[137 158 130 152  85  72 103 115 133 157 109 153  54 100 163 149  87  83
 166 139 204 146 138 102 159 150 122 154  90 143 136 111 159 152  86 122
 121 123  78 156 109 117 153 148 125 110 121 112 140 157] -> fem
[170 167  65 171 140 178 147 103 139  90 171 162 148 121 130 170  96 164
 140 180 139 111 128  84 150 177  77 108  85 157  85 185 110 113 199  92
  88  92 129 107 157 126 133 113  61 152 119  94 148 165] -> duban
[ 98 144 107 116 154 136 132 123 128 133 120 135 154 175 100 107 127 158
  99 130 132 131  87 119 143 172 106  82 154  84  80 133 113 122 146 126
 138  98 180 152 135 117 154  91 148 171 154 126 139  93] -> Vop
[170 167  65 171 140 178 147 103 148  90 171 162 148 121 130 170  96 164
 140 180 122 111 128 147 150 177  77 108  85 157  85 185 110 113 199  92
  88  92 157 107 157 126 133 113  61 152 119  94 148 165] -> vuref
[130  84  89 137 129 136 148 121 105 138 164 146  94 107 159 139  57  65
 170 134 192 135  88 154  96 150 119 162 148 117 132 144 148 136  71 139
 122 106 148 128 132 127 128 143 109 154  99 175 130 145] -> Zazu
[ 87 121 115 130 137 139 103 130 138 138 109 122 137 168  99 108 139 125
 138 101 129 148  82  92 151 145 120 103 175  80  99 139 123 130 127 128
 154 124 187 169 123  69 156  77 141 155 134 131 144  75] -> lodeb
[160 157 127 120 110 204 123 136 137  91 112 115 120  82 221 143 119 138
 124  98 100 122  94  84 118 136 140  64 120 153 132 131 143 112 147 114
 114 174 129 140 156 139 121 149 144 186 111 107 119 104] -> tiran
[127 104 134 145 125 151 137 145 125 122 133 154 112 104 124 132 121 108
 149 112 171 113 134 128 113 144 130 134 131 134 116 120 121 139 113 108
 132 126 114 148 127 163 160 144 113 111 119 146 138 140] -> merup
[165  84 131 182 153 121 104 115 131 128 106 161 104  89 173 140 115  44
 203 132 198  85  83 148 153 153  77 165 124 114  71 153 154 153 137 139
  54  78 142 139  76 181 190 151 218 129  73 126 162 185] -> gele
tail: [117 153]	[148 125 110 121 112 140 157]
find: [165  84 131 182 153 121 104 115 131 128 106 161 104  89 173 140 115  44
 203 132 198  85  83 148 153 153  77 165 124 114  71 153 154 153 137 139
  54  78 142 139  76 181 190 151 218 129  73 126 162 185]	gele
find: [161 157 127 120 112 204 123 135 136  92 113 116 119  81 222 144 118 138
 123  98 101 122  94  84 118 135 140  63 120 153 132 131 143 112 147 113
 114 174 129 141 156 139 121 148 145 186 110 107 119 104]	tiran
find: [126 104 135 147 125 151 137 145 125 121 132 154 112 104 124 132 121 109
 151 112 173 114 133 129 114 145 132 136 132 133 116 119 122 140 114 107
 131 127 114 148 126 163 160 145 112 112 119 146 137 140]	merup
find: [160 157 127 120 110 204 123 136 137  91 112 115 120  82 221 143 119 138
 124  98 100 122  94  84 118 136 140  64 120 153 132 131 143 112 147 114
 114 174 129 140 156 139 121 149 144 186 111 107 119 104]	tiran
find: [ 87 121 115 130 137 139 103 130 138 138 109 122 137 168  99 108 139 125
 138 101 129 148  82  92 151 145 120 103 175  80  99 139 123 130 127 128
 154 124 187 169 123  69 156  77 141 155 134 131 144  75]	lodeb
tail: [103 115]	[133 157 109 153  54 100 163 149  87  83 166 139 204 146 138 102 159 150
 122 154  90 143 136 111 159 152  86 122 121 123  78 156 109 117 153 148
 125 110 121 112 140 157]

[129 127 129 128 129 132 129 128 129 130 127 228 128 127 129 128 127 129
 130 126 129 129 128 129 130 129 128 128 129 127 130 132 126 135 142 160
 191 215] = Ruga
[129 127 128 129 127 129 130 134 148 178 206 222 230 231 229 232 231 230
 229 229 231 133 230 230 231 229 229 231 231 230 230 230 229 230 231 229
 230 231] = moz
[128 126 127 127 130 128 127 129 132 140 153 180 209 222 227 230 230 230
 231 230 229 231 228 230 231 231 228 230 228 230 229 231 228 230 231 231
 229 128] = Bobe
[126 127 128 127 126 128 127 128 130 129 127 129 128 129 129 127 128 127
 125 129 131 127 127 129 128 129 127 129 133 145 159 189 218 223 230 229
 230 230] = mumi
[129 126 203 220 226 230 228 229 230 232 233 232 231 232 232 232 230 229
 230 230 228 231 230 227 230 230 229 230 229 229 230 231 230 229 228 232
 230 229] = giron
tail: [128 126]	[127 127 130 128 127 129 132 140 153 180 209 222 227 230 230 230 231 230
 229 231 228 230 231 231 228 230 228 230 229 231 228 230 231 231 229 128]
find: [129 126 202 220 225 231 227 229 231 231 232 233 232 231 232 235 231 231
 229 228 228 232 229 227 230 229 230 229 227 231 228 230 229 230 230 232
 228 228]	giron
find: [126 127 128 127 126 128 127 128 130 129 127 129 128 129 129 127 128 127
 125 129 131 127 127 129 128 129 127 129 133 145 159 189 218 223 230 229
 230 230]	mumi
find: [129 127 128 129 127 129 130 134 148 178 206 222 230 231 229 232 231 230
 229 229 231 133 230 230 231 229 229 231 231 230 230 230 229 230 231 229
 230 231]	moz
find: [128 126 127 127 130 128 127 129 132 140 153 180 209 222 227 230 230 230
 231 230 229 231 228 230 231 231 228 230 228 230 229 231 228 230 231 231
 229 128]	Bobe

